Here is a tiny trained network, its code and every weight. The questions are about switching its units off for an input and a class, where a switched-off unit gives its printed mean instead of its output.

import numpy as np


def w(rows, s, z=0):
    codes = np.array(rows[::2]) - 128.0
    scale = np.full(codes.shape[1], s)
    scale[-1] = z or s
    return codes * scale


def f(y):
    return y / 2 * (1 + np.tanh(0.7978845608 * (y + 0.044715 * y**3)))


def log_softmax(a):
    a = a - a.max(-1, keepdims=True)
    return a - np.log(np.exp(a).sum(-1, keepdims=True))


def net(x, mask):
    res = np.array(x, float).reshape(1, 8) / 4 @ E
    y = f(res @ A[0][:, :-1].T + A[0][:, -1])
    res = res + np.where(mask, y, B[0][:, -1]) @ B[0][:, :-1]
    return log_softmax(res[-1] @ U[:, :-1].T + U[:, -1])


A, B = {}, {}
E = w([
[177,134,178,193,142,184,98,52,188],'x0',
[106,136,123,119,116,132,138,108,132],'x1',
[136,131,128,128,136,126,135,124,121],'x2',
[192,125,134,139,161,117,135,151,103],'x3',
[139,29,101,164,18,71,162,94,162],'x4',
[89,195,111,212,71,88,64,101,29],'x5',
[67,40,251,74,156,65,139,58,70],'x6',
[111,123,129,127,121,128,118,129,141],'x7',
],0.011)
A[0] = w([
[119,128,23,177,194,126,158,133,184,29],'n0',
[113,193,134,63,214,191,65,205,117,56],'n1',
[158,138,35,166,105,165,106,157,160,79],'n2',
[152,97,140,51,141,159,210,172,231,20],'n3',
[79,173,84,75,112,123,161,207,77,107],'n4',
[141,79,44,141,133,118,154,104,131,3],'n5',
[194,72,75,156,2,105,145,147,142,72],'n6',
[127,81,41,51,117,95,154,193,86,43],'n7',
[183,143,157,187,143,150,113,59,211,66],'n8',
[167,50,95,141,96,86,158,113,153,60],'n9',
[154,191,48,148,66,136,147,183,158,39],'n10',
],0.0091,0.0031)
B[0] = w([
[89,36,221,94,114,96,171,99,124,177],'n0',
[148,214,157,100,107,115,195,136,207,228],'n1',
[128,57,155,133,184,102,203,207,136,215],'n2',
[128,171,68,228,81,56,140,226,9,250],'n3',
[169,102,57,101,82,155,62,94,143,208],'n4',
[123,142,123,87,118,157,146,148,175,152],'n5',
[172,241,170,113,76,116,133,46,153,234],'n6',
[196,68,66,93,126,254,21,150,126,209],'n7',
[170,32,64,125,94,216,35,103,121,213],'n8',
[122,211,246,113,115,136,157,91,232,199],'n9',
[98,89,161,102,209,82,149,127,43,223],'n10',
],0.0084,0.011)
U = w([
[158,216,152,61,109,126,166,112,215,153],'0',
[184,62,81,90,109,221,69,118,150,4],'1',
[97,22,197,35,176,51,179,121,95,186],'2',
[128,194,76,249,64,72,128,165,44,126],'3',
],0.012,0.0012)

Each question gives the input, the list of numbers given to net, and the class t.
The units are the neurons (one row each of A and B). Each row of codes is followed by its name. A weight is (code - 128) times the scale printed after its matrix; where a second scale follows, it is the last column's (A, B and U).
mask holds one flag per neuron, in row order. A switched-off neuron (its flag False) gives its mean, the last column of its row in B, instead of its output. The means were averaged over made-up inputs and are rounded, as every weight is.
A unit's drop is (log p(t) with every unit on - log p(t) with that unit switched off) / (log p(t) with every unit on - log p(t) with every unit switched off).
unit that matters most: the unit with the biggest drop
top k neurons: the k neurons with the biggest drops, biggest first
drop when u is switched off: that unit's drop, to one decimal
input [-8,6,4,3,-5,0,-3,-7], class 1: unit that matters most => n7
input [0,3,-7,-8,-5,-7,-7,1], class 2: top 4 neurons => [n0, n10, n2, n6]
input [8,5,-1,8,-2,5,0,5], class 1: top 2 neurons => [n8, n3]
input [-3,-2,-8,8,6,6,-8,-4], class 2: top 3 neurons => [n10, n2, n0]
input [-5,-3,-1,-6,1,2,-8,-4], class 2: top 3 neurons => [n10, n2, n0]
input [-1,-2,-6,3,-8,5,8,0], class 0: top 2 neurons => [n1, n10]
input [-2,4,-6,2,-5,-6,-7,7], class 2: top 3 neurons => [n0, n10, n2]
input [-8,-8,-7,3,7,3,0,-4], class 1: top 2 neurons => [n7, n1]
input [5,-7,-4,8,2,7,7,-1], class 2: top 4 neurons => [n3, n6, n7, n4]
input [-7,-4,2,3,6,1,0,-8], class 1: top 2 neurons => [n7, n1]
input [-3,3,3,-6,3,-4,-4,8], class 2: top 3 neurons => [n0, n10, n2]
input [6,6,-2,4,3,-5,-7,5], class 2: drop when n10 is switched off => 0.4
input [8,6,7,-3,2,1,8,-4], class 1: drop when n8 is switched off => 0.8
input [0,-2,-4,-6,3,-1,1,3], class 0: unit that matters most => n3
input [-1,-4,6,-3,-4,-4,4,-5], class 0: drop when n1 is switched off => 0.9
